[-29  -5  -8  34  17 -36 -24 -14  43  11 -24  27 -47 -42 -14 -61 -21  16
 -51  70  16 -21 -11  17 -63   9  23 -12 -83  12 -28   5 -22 -63  26  12
   6   8  19  -5 -16  28  -9] => 5
[  1 -12  -3  -6  -9  12 -17  28  20  10   3 -12  12   7 -14   5  -9 -21
   3 -24  17   0   6  -4  18   9  -9  -8 -31  10  14 -21   0  18 -12 -24
  10 -17 -36  -3  23  11 -10] => 1
[  2   4  24  10 -18  -1  40 -17  56 -38 -49  -3  12 -27 -29   8   3  10
 -11  12  16  25  18  -2 -17 -14 -12 -15 -30 -41  27 -55 -35   6  34  19
  20  -1   3  41 -16 -17   0] => 0
[  6   7 -16 -29 -17 -29 -21  -5  21   4  -8   8 -48 -20   4  23  -9   3
  31 -14   9   3  -9   6   0  -8  -7  -5 -14   3 -20  16  -9   6   4  -2
   5   4 -19 -14 -17  12 -15] => 4
[  6  -1 -29 -24   8 -28 -53  19 -19  27   7  15 -36 -30  63  10  30  33
  33 -39 -21  -2 -11   8  15  -3  45  -5  -6  32 -13  27 -16 -16  13   4
   3   8 -22  -1   0  42 -19] => 2
[  6 -17  13  13   1  -4   1  -2  -6  46  11  -4  26   3 -22 -23  -2  -3
  -1  -4  17 -16   6   9  -6 -21   8  10 -20 -31  18 -19  14  -4  15 -10
  39 -13  -3   7   5  25  20] => 6
[-30 -32 -17 -14  31 -12  -3  -6 -39   2   8 -14   1  19  -9 -40 -34 -10
 -39  52 -18 -15  16  -2 -47   6 -14   2 -17 -10 -29  47  -2 -48 -30  42
 -33  -6  18 -50 -11 -16  13] => 5
[ -2  12 -57 -26  30  12 -30  21 -11  35  85 -26 -55  20 -11 -66 -10 -33
 -10 -26 -65  -2  42  -7 -51  66  43 -19 -24  -3   2  48  -1 -57  -9  22
 -48 -18 -57  31  -1  53  30] => 0
[  6 -11 -46 -39 -10  -6 -37 -15 -48  26   9  -1 -32  14  93 -24 -12 -19
  64 -37 -48 -13  74  -7 -15  27  20  14 -29   1   8 -39  28  13 -14  14
 -37  -2 -12  40 -44  46  32] => 4
[ -5   2  -3 -19  -6  12   5  -5   8  33  24 -12  -2 -23  -8 -19 -11 -25
 -28 -15  17  -1   7 -13 -22   5  12  19 -17 -20  27 -25  17  -7 -21 -12
   0 -30 -27   5 -11  -3  -3] => 6
[ -1   1  21  -6  -7 -24  17  13  30  -1   3  -4   8  -8 -22 -12 -11 -25
 -27  22  12  25   1  13  -9 -12 -14  -5 -10   5  -1 -27 -24 -20  -2 -22
 -13  -2  -8   2 -23 -13 -20] => 8
[ 23 -35 -16  -7 -17  -1  34 -19 -13  -8 -16 -21 -17  77  50  23  -9 -19
  12   1  -4  -9  -8   8  56   7 -29  10  -2  24   0  48 -18  51 -30 -21
 -20 -19 -18  -4  20 -16   2] => 4
[ 18  11 -43 -21   7 -24 -31  47  22  16  25  25 -16 -58  17  27  23  43
 -20 -10   8  19 -35  16 -25 -36 -21 -10  -6   1 -51  68 -13 -22  10 -24
   4 -13 -18   2   0  15 -22] => 2
[  3   1  25 -14  29 -66  18   1  14  10 -14  20 -25  27  25 -21 -12   2
 -36   5  19  -2   4  33  19  -3  18 -47  17 -58 -35  -2  -1   4 -49  -3
  36 -24  -7 -44   1 -55  -9] => 10
[-10 -24  25 -26 -12  24  20   2  26 -30 -13  13 -18   6  15  -8  11  18
  12  -1   9   1 -28   1  32  17 -40  -6   1  46   6 -41 -53  19 -30   6
  -4  20   6  -3  -7 -14 -20] => 0
[ -1  23  -9   9  -7 -39 -30  17  13  39   2  13 -18 -39 -40  26  37   7
   1  21  19   4 -23   0 -12 -20  -9  20 -34 -16 -19  15  13 -22  46 -28
  34  -1 -20 -21   7   8   8] => 6
[ 14   8 -45 -25   1 -27 -44  58  -1  41   6  28 -60  29  34 -16  24  59
  -3  38  18  15 -31  15 -41 -12  -2  16 -57  33  -1  14 -24 -39  12  17
 -31  42 -31   6 -20  43 -24] => 1
[-11 -18  27   8   4  13  -1  18   1  -1  -1  24  56  32 -13  -3  -9   2
 -11  24  23 -24 -13 -10  33   4   1  26  -6  22  16  -5   5  22 -25   9
  11   7  32 -22 -12   7  -4] => 3
[ -4 -12  22  21 -19  32 -20  25   7   7   2  18  -2  30  -4   3   8   0
 -13  29  39  -5 -28  17  10 -24 -27  24 -19   6   0  -5 -15  22 -33 -29
   3   9   5   9  19  18 -16] => 6
[ 15 -46 -18   0  -2  -2 -18  -1  24  41  18  29   7 -13 -13  -5   5  27
 -43 -21  42 -30 -49   6   4 -12   7  59 -49  17  -2  18 -31   9 -26  16
  39  -7  -2  17  -7  50 -10] => 6
[ 38  30 -16 -13  28  53 -71  44   1  76  47 -16  26 -87  -6  17  51  52
 -11 -32  10   4  14 -13   1 -32  39  24   3   8 -28  12 -27  -4  25 -46
  34 -29 -11   3  51  53 -37] => 5
[-16  24 -20  -7  20 -31  -6  16  19  24  29   0  -2 -15   3 -15 -10  -3
 -12 -20   5  16  24 -14  -2  20  23 -18  19  -1  -1  20  11  -7 -15  -8
  18 -14 -23 -18  -1   6  16] => 7
[ -3 -41  -7 -20 -11 -18 -21  60 -25  72  16  42  53 -14 -19  20 -14 -24
  32 -73  22 -64  -9  -7   9  -2 -19  -6 -23  17   2  26  48   6 -29  -2
  -1 -37 -23  -5  25  45  73] => 7
[-26   9  13  -1   5  43   8   2  -3 -16  27  28   2  24  38 -27  -4   8
  -2   6  17   2  19 -15  21  24 -15  -4  -4   4  15 -10  -3  40 -61  13
  -1  -6  -9 -22   6  -8  10] => 10
[ 11 -17   2  -3   3 -31  -4   9  -3  25  -5   7   9   8 -13 -10   1  25
 -43  36  28   1 -11  20 -19 -16  -4  10 -32 -16  -2   2 -19 -17 -20  -5
   8  -4 -10  -3  -4  12 -15] => 10
[  7 -15  10 -15 -32  41  35  -2  25  -2   0   8  62  21   5  28   0 -29
 -14  11  28   7  48  -5  42 -16  -8  43 -12  12  60 -96 -17  32  -6 -13
 -28 -10 -20  32  18  -6 -10] => 3
[-12 -10 -14  20 -18  26 -63  24  50  21   0  67 -65 -58  10   9  56  -6
   3   4  10  -2 -66 -41   5  33 -43  16 -73  54 -18  73 -22  29 -34  26
   7  10 -58  -9  12  26  53] => 0
[  3  -4   1   3 -11  48 -22  35  19 -20 -20  -9  10 -11   9  40 -22  22
   2   3  50  22 -23  30  10 -18  14  10   1 -11   6 -22 -20  13 -27 -19
  34 -10  26  19   7  11 -43] => 1
[ 21   6 -50 -58 -17  89 -19  -4 -19 -29  -1 -44  16 -32  28  45  30  18
  71 -53 -25  19  13 -13 -16   7 -30  -3  -1  -7  14 -20 -41   7   7  -4
 -40 -14 -14  25  13  17 -32] => 2
[-48 -34   0  23  23 -16  14  61  10  62  13  11  27  21 -31 -49   2 -13
 -38   7  25 -65   5  26 -22  -3  33 -31 -11 -14  29   9  18 -53 -48 -46
  51 -57  14 -48  10  54  36] => 6
[ 10 -10  45  13 -38  21   0  -9 -16  -1  -4  40 -92  29  22 -17  26   3
  -3  30  12 -31 -19  12  -6 -19 -47  50 -20 -16 -11   4  -5  17   1  12
 -15   2  43  -4 -29 -11  -3] => 9
[ -7 -40  47  41   5   3  64 -48 -25 -26 -22 -51   6  72  52 -66 -67 -61
  44 -26 -53 -12  83  -9  23  16  37  -7 -11 -16  52 -34  41  24 -56 -30
  -8 -40  23  28 -37   1  23] => 2
[ 13  -7  20 -35   9  23   4 -25 -49  14  32 -30 -33 -20  23 -16   2  38
   2 -57 -30  20  20 -23 -11  31  27  55  43 -22  26  13  37   3 -12 -23
  38 -50  22  -1 -27  -4 -22] => 5
[  0   0   4  -7  -3  14 -11  21  -3  -9  -4  25  11  21  10   5   1  41
   0 -16  18  20 -33  -7   8  -4 -12 -15  21  10  14  -3   2  20  -8  -1
  18  24  -1  11  13   2 -22] => 1
[  1 -23  10   0   3 -45 -25   7 -35   7  -4   8   2  90  41  -6 -22 -40
  17  59  -4  28  53 -22  44 -19  39  62 -47 -24  18 -64   2   3 -10 -15
  11   4  21   8 -36 -18  -2] => 0
[  3 -12  13  -1 -29  39   7   9  -7   5  -6  18   6  14  25   5  27  -4
  41  -5   4   8  19 -23  25   6 -45   5   7 -24  -2 -29  16  44  22 -37
   8  -6  11   7  -2  -8   4] => 9
[ -8  17  23  22 -25  39  22  17  -3  17   9 -14 -55 -32 -24  -5  10  -1
 -23  24  21  -8  -8   2 -28   4  -3  12  -3 -16  -8  21  25   0  30 -18
  -1 -10   8   1 -21  -3  -3] => 1
[  3 -14   5  -2   0  -6  16  -4   7 -15 -13   2  43  38  23  12 -23 -11
  13  -6  -3  11  18  15  41   3   2 -16  18   2 -10  -2   9  50 -31 -38
  14 -17   7 -10  -3 -13 -16] => 3
[ -8 -25  31 -12 -30  13 -17  23  12  21 -20  38 -17 -38  14 -13  28  29
   3  17  31   4  12 -19  -1  -8 -27  -8 -64  -7  -9 -45 -21  24  14 -32
  19   6  -3   6 -17  19  -8] => 0
[  9  44  21  14  -2 -32 -36  17   9  47  27  25 -53 -19  29  -6  38 -15
  -3 -28   1  18  34 -21  18 -22  -1  -5 -22 -33 -17  20  17   9  -7 -52
   7 -17 -38 -23  17  -8   4] => 4
[ -3 -21   9  -1   4  -3  11   0   2 -14 -11   8  39  28   8 -15 -12   0
  -7  27   0  23   9  12  -9  11 -20  11 -10  43  12 -15 -27  -4  -7 -20
  -8   4  17  -6 -13  -2   3] => 5
[ 17  12 -47 -25  13 -37 -47  16  23  31  18  62 -39 -49   9  17  26  77
  14   3  27 -43 -79 -24   7  -8 -24 -10 -36  46 -35  50 -32  30  -9  11
  40  26  15 -12 -14  52   4] => 7
[ -9  16  19  19  11  -4   1  -1  10   7 -12  19 -47   1  13 -28   9  30
  -2  23   6 -24  -9  25  -2  -9  -7  -4  13  -5 -28  11  -4   1 -23  -1
  32   6  30 -23   4  -1  13] => 4
[ 29   4 -30 -24 -14  21  -1 -21  -1  -1  -3   8  41  37   2 -16  26 -22
 -14  33  -4  17  15  34 -56 -20 -20  12 -11  -2  37 -51 -71 -22  58  17
 -45  13  16  22 -23  -1 -15] => 7
[ -4  14  -1   1 -10  18 -35  11   5  40  17  33 -23 -31  29 -16  40   1
 -18 -32  22   1  16 -10 -12  -6   8  19   6 -44  -4 -29  -3  12  11   4
  20 -12  -1  17  -1   5  -3] => 7
[-32 -21  13  32 -13 -24   8 -17  27  -7 -55  12 -55 -13   6 -62  21  16
  35   6 -27 -21  -1   5 -36  37 -15  -9 -25  28 -14  18   4  -9  40  31
  11  25  -6 -12 -46  36  34] => 2
[ -6  20   2 -31  38 -10  -9  20  -8  26  31  -6  18 -75 -34 -27  35 101
 -31 -48   7 -52 -32 -29  -5  12  37 -40  36  35   1 -24   1 -18  23   0
  82   0   0  11  18  48 -24] => 10
[ 21 -11  15  -4   4  39 -31  10 -18   0 -13 -13 -23  31  21   0  41  -3
  10   9 -24   8  -2  36   3   4 -10   2  68 -19 -37  23  -3  15  -5  -3
   7   0  15  -5  10  -8  -6] => 8
[  4  -9  13 -22 -22 -38 -22  10 -29  26   3  23 -65  52   7  11   5 -13
   8  -8  -2  -7  26  -5   1 -29  14  19 -22 -47 -12   1   6  -4 -13   5
 -14   3 -12   0 -24  11 -13] => 3
[ 10  -5  24   3 -22   3   1  25  29 -19 -48  -4   3 -29 -12  28  43  50
  34 -14  24  -4 -40  -8  20   0 -22 -26   1  55  -6 -15 -18  37  72 -28
  73  16 -27  22  20  16   8] => 2
[ -2  -2   0   4  -2   2 -20  15   6  15   1  40   2  16 -14   5  33   2
 -43  57  27 -13 -15   4  -9 -23   0  39 -16 -16   9 -23 -24 -12  -5  31
  -9  16  13  -3   3 -11   9] => 0
[ -1  12  22  54  18 -48 -30 -28  -6  53  -8  12 -62 -24  57 -45  34 -18
   2  -8   3  22  35  21 -32  -4  33 -21 -37 -69 -27  -7  38 -46  -5  23
 -15  19 -35  -6  -7 -25  41] => 8
[-23  -5  41  19   1   2  37  11  -2 -23  10 -13 -12   5 -39 -28 -30 -19
 -34  31  11 -10 -17   3 -17   8  -5 -11   3  -4   1   9   6 -17 -21   3
   3  -2  22 -10 -23 -27  -9] => 9
[ 13  -9 -27 -20   0 -33   1  -5  -1   3  12  26 -18  53   1  20  -2   2
 -27  55  -5  -8 -24  -1  24 -13 -22  51   3  12   6  25  -5  16 -50  16
 -39   4   1  -9   6 -18   0] => 0
[ -5   4  24   5 -24 -29   0 -16  -4  16   0  18 -44  -7  20  13  14 -15
   5  -5   2  18  36  -7   8 -31 -24  -5  -7 -52  -8   3  19  13 -24 -35
   2 -16  -6 -24 -19 -13   4] => 3
[  5  -9   5 -23  -5 -49  -5   5  11  42  13  32 -28 -23 -31 -15  12   9
 -28  -6  -3  -2   0  -2 -15 -14  -6 -21 -16 -15 -13  11 -29 -28  -5 -20
   6  -5 -11  -9  -8  22  13] => 0
[ 12 -10  21  38  36 -18  46 -32  -7 -29  29 -52   1  76 -49 -21 -31 -63
 -39  22 -27 -13   3  27  -4  22  61   4  68   1  -4  44  56 -12  11  16
  23 -13  -2   2  -8 -51  21] => 8
[ 22   8   6   5  -7  19  -6 -40  16 -11 -16  -2 -65   6   1  15  42  30
  26  29  -6  -6 -33   3  18 -24 -39  13  -1  -7  -3  -3 -34  10  18 -12
  35  16  23  -1  17   4 -10] => 6
[  18    0  -14   27   14  -40  -15  -42   44   18  -53   38 -100  -43
  -24   13  114   19   13    5  -37  -32  -57   16  -20  -15  -44  -19
   31  -43  -67   59   -1  -46   79   19   25   22   12  -41   24  -35
   -3] => 7
[-19 -11  31  27  -6   3  27  -1  40 -11 -25  11  13  -1   7 -23 -10   1
 -26   6  42  12  -8  27   3 -18  15 -12   1   5  17 -62 -25   4 -14  20
  29   8 -15  31  12 -12  -3] => 8
[ 26 -26 -18 -25 -24 -38 -12 -41  -8  45 -24 -13 -58 -79  25 -31   4  34
  53 -16 -22  10 -22  11 -36  27 -40 -14 -66  20 -30   3  -4 -20  62   3
  12   6 -33  32 -35  40  36] => 8
[  0  -3   7   9  -8  53 -19  41  12  50 -12  -2  18 -75   9 -21  54  57
   8 -18  28 -30 -33  11 -22 -16 -13  10 -30   6   8 -29  -7 -20  61   1
  24  -4   6  29  11  50 -21] => 6
[-35 -20 -14 -17   9  25 -16  23  19   3   1  66  23  11  -9  11   1  -1
  12 -45  20   7  38 -31  11  13  21 -23 -31 -17  -9 -66 -40 -13 -24 -31
  55 -16  -8  13  55  19  32] => 5
[ -9  23 -41 -18  33 -48  24  -8   6  -6 -13 -31 -10  24  67 -46 -18 -14
  31  15 -40  19  27  39 -21  40  36 -32  32 -12  12 -52  20 -21 -21  12
 -25   0 -19   1 -31 -39   8] => 2
[ -9  -8 -13  -4  -9  -6   2  25  24  14  15  37 -13  29  32  21  14  13
  37 -39  21   2 -16  12  55  -1 -21 -24  15  13 -24  32   4  49 -18 -11
  22  -6 -41 -26  28   3   5] => 3
[-31   7  16  -6  38 -42 -19  45 -14  28  43  39 -15 -13  48 -55 -26  44
  -6 -20  22   1  -5  -9  -1  -1  32 -65 -22   5  -7  23  12 -47 -25  13
  15  20 -18 -26   4  14  18] => 2
[-15 -13 -22 -52   7  55   5  -6  26  11  17  23  10  21  20 -60   2  11
  15  -9  22 -16 -19   3 -36   3  -1  -1 -19  23  62 -86 -41 -30   4  66
 -16  23 -18  -4 -16  12 -21] => 6
[ 10 -67  57  35  12  43  57 -63 -14 -18 -31 -24  15  50 -23 -30 -33 -83
  39 -40 -33 -29   4  20  -4   2  14  -1  -2 -41  18 -16  30 -23 -13  17
  19 -22  33   6 -12 -44  29] => 6
[ -2 -41  13   4 -13   2   9  25   6   8 -37  10  30  -6 -42  10   8  19
   8   1  12 -24 -23  15  -2   4 -16   7 -24   7  -4   6 -18 -11  -7 -30
  23 -10  10  -2  16  31  14] => 2
[ -9  24  20   1  -2 -36  -9  -7  -1  -4   9  30 -64  32   6   1  30 -22
   2  41  -3  -3   8   9   0 -15 -13  11  -3 -42  -5  -9  11   5 -13   2
  -1  16  10 -38 -25 -32   5] => 6
[-24 -18  17 -10  -2  11  30  -2  16  -5  13 -10  -4 -31 -21  -3 -12  -7
 -17  -5  16  19   8  -7   6  10  13 -19 -10  -9  20 -30 -21 -25 -31 -20
   9 -11 -13  -4   5 -14 -12] => 0
[-61  10  -1 -22 -15  65 -23   2   5 -11   1  49 -30 -54  45 -32  -9  13
  -4  26  26 -33  -7 -12 -25   9  -7  17  -7  -6   2 -44  -7 -23 -29  67
 -48   9  56 -16 -38  12 -20] => 8
[ 27  26  23 -17  -5  22  20  35  52  -7   7 -16  -5  -7  14  21   3 -33
  27 -32   4   9  27  -6  41  -7   7 -38  22 -12   9 -53 -21  44 -20 -70
  38 -49  -7  34 -15   6 -21] => 10
[ 25   0 -21 -28  -3 -18 -33  24  -2   9  14  10 -42  41   8  39  33  -1
  69 -11 -28   0 -19   7  32   4   3 -12  41  27 -43  61 -13  16  12 -52
  -3   7  23 -35 -36  29 -21] => 0
[-14  18   0   4  14  -4 -16   6  50  19  19  54  19 -52   2 -39   0  30
 -37   0  46  13 -23   4 -20 -20   1 -18 -31 -13  -3 -40 -48 -37 -14  -9
  23   7   8 -10   5   3 -11] => 2
[-25 -14   1  12 -15  -7  17   2  27   3  -9   2 -36  -5  -3 -11   1  -8
  -5  30  23   7  -2  -1  -1   5   0  -1 -24 -12   1 -26 -13 -11   2 -10
  17  -4  -5   6 -16  -5   7] => 0
[ -3 -11   3  -2  -2  -4 -12   9  -8 -18 -18  20  37  38  -7  28   7  11
  26  20  -3  22   4 -17  29  -6   9   6  15   3 -16  -7  -8  42 -18 -51
  28  10  34  -9 -15   1 -21] => 0
[-10 -10 -20  -2   8  54 -40 -11 -31   3   6 -21 -53   3  11 -61  15 -17
   7  10 -30 -45  -2  39 -83  30   1  57 -45   8   4 -14  -1 -54 -23  80
 -57  11   4   4 -25  11  -2] => 4
[ -9  13   2  36  28   8  -9 -14  -5  20  10   5 -21  11  60 -80  28 -38
 -61  60 -36 -25  44  70 -25  44  26   8  42 -31 -27 -18  34 -35  23  42
 -45  -6  25   7   3 -32  33] => 8
[ -8 -22  22  20  -6 -29  22  -6  16 -23 -38  -6 -26  21  -6   4   3 -25
   1  37   0  10   2  17  10  -9 -16 -14 -23  -7 -17 -23 -15  -5   3  16
   4  18 -24  15   8 -28  13] => 8
[-15  12   9   1   1 -16   0   1   3  12  25   0   8  15   6  -9 -18   2
 -21 -21  18  19  24 -19  20 -14  25   6   8  -2  16 -29   9  -2 -26  -5
  -1   6 -27  13  10   2 -22] => 3
[  5 -28 -11 -60  -4 -38 -15  26 -28  21  30  35  23  59 -59  10  15 -41
 -17  -6  -5 -55  -9  -4 -35  22 -57  16  -5  12  18  32  18 -26 -41  56
 -67   0 -30 -54  -9   0  74] => 8
[  9  14 -22 -30 -29  13 -13  52   1   2  -6  22  21  23  26  63  34 -27
  43 -21  24  -1   5  17   4 -14   9  -7   8 -15  14 -33  -7  17  26 -10
 -19 -19  -6  19 -15   5   4] => 8
[-14  19 -61 -13  27 -39 -35   7   2  52  36  31 -12 -20   7 -32   0   0
  25 -18 -27 -17 -38  14 -40  24  39 -24  15   5 -10  71  56 -29  38  33
   7  -2 -27 -28 -20  29  20] => 6
[ -6  -1 -36 -24   1  65 -65  14 -19 -12 -18  22  36 -37  48  40  24   7
  15  -2  -8  51 -10   8 -15  -3 -14  49  -2  -7 -23 -13 -36   0 -30   0
 -21 -12  19   3  20 -18 -43] => 5
[-19  14   9   8   2 -29 -15  22  -6  27  10  12 -55  -7   5 -10   9  12
 -12  23  28  -4   4  14 -37 -14  -9  12 -20 -20 -22   8   7 -25 -29 -11
  -2 -11   7 -35 -16  -5  13] => 5
[-26  44   1  -6   5  18  20  33  41  17  29 -32   6 -63  41 -58  -7 -29
  52 -65  -3  14  26  -5 -18  10  -7 -98  15  17  19 -41  -9  -9  47  -3
  -3 -17 -32  10 -29   8   0] => 7
[-22 -18  20  17  14 -14  41   6  13   6   6  -7  12  33  -9 -49 -29   5
 -17  21   4   0  -4  20  17  14  25 -37  15  33   6   3 -24  -9 -19 -26
  17   0   9 -10  -1  10  -2] => 0
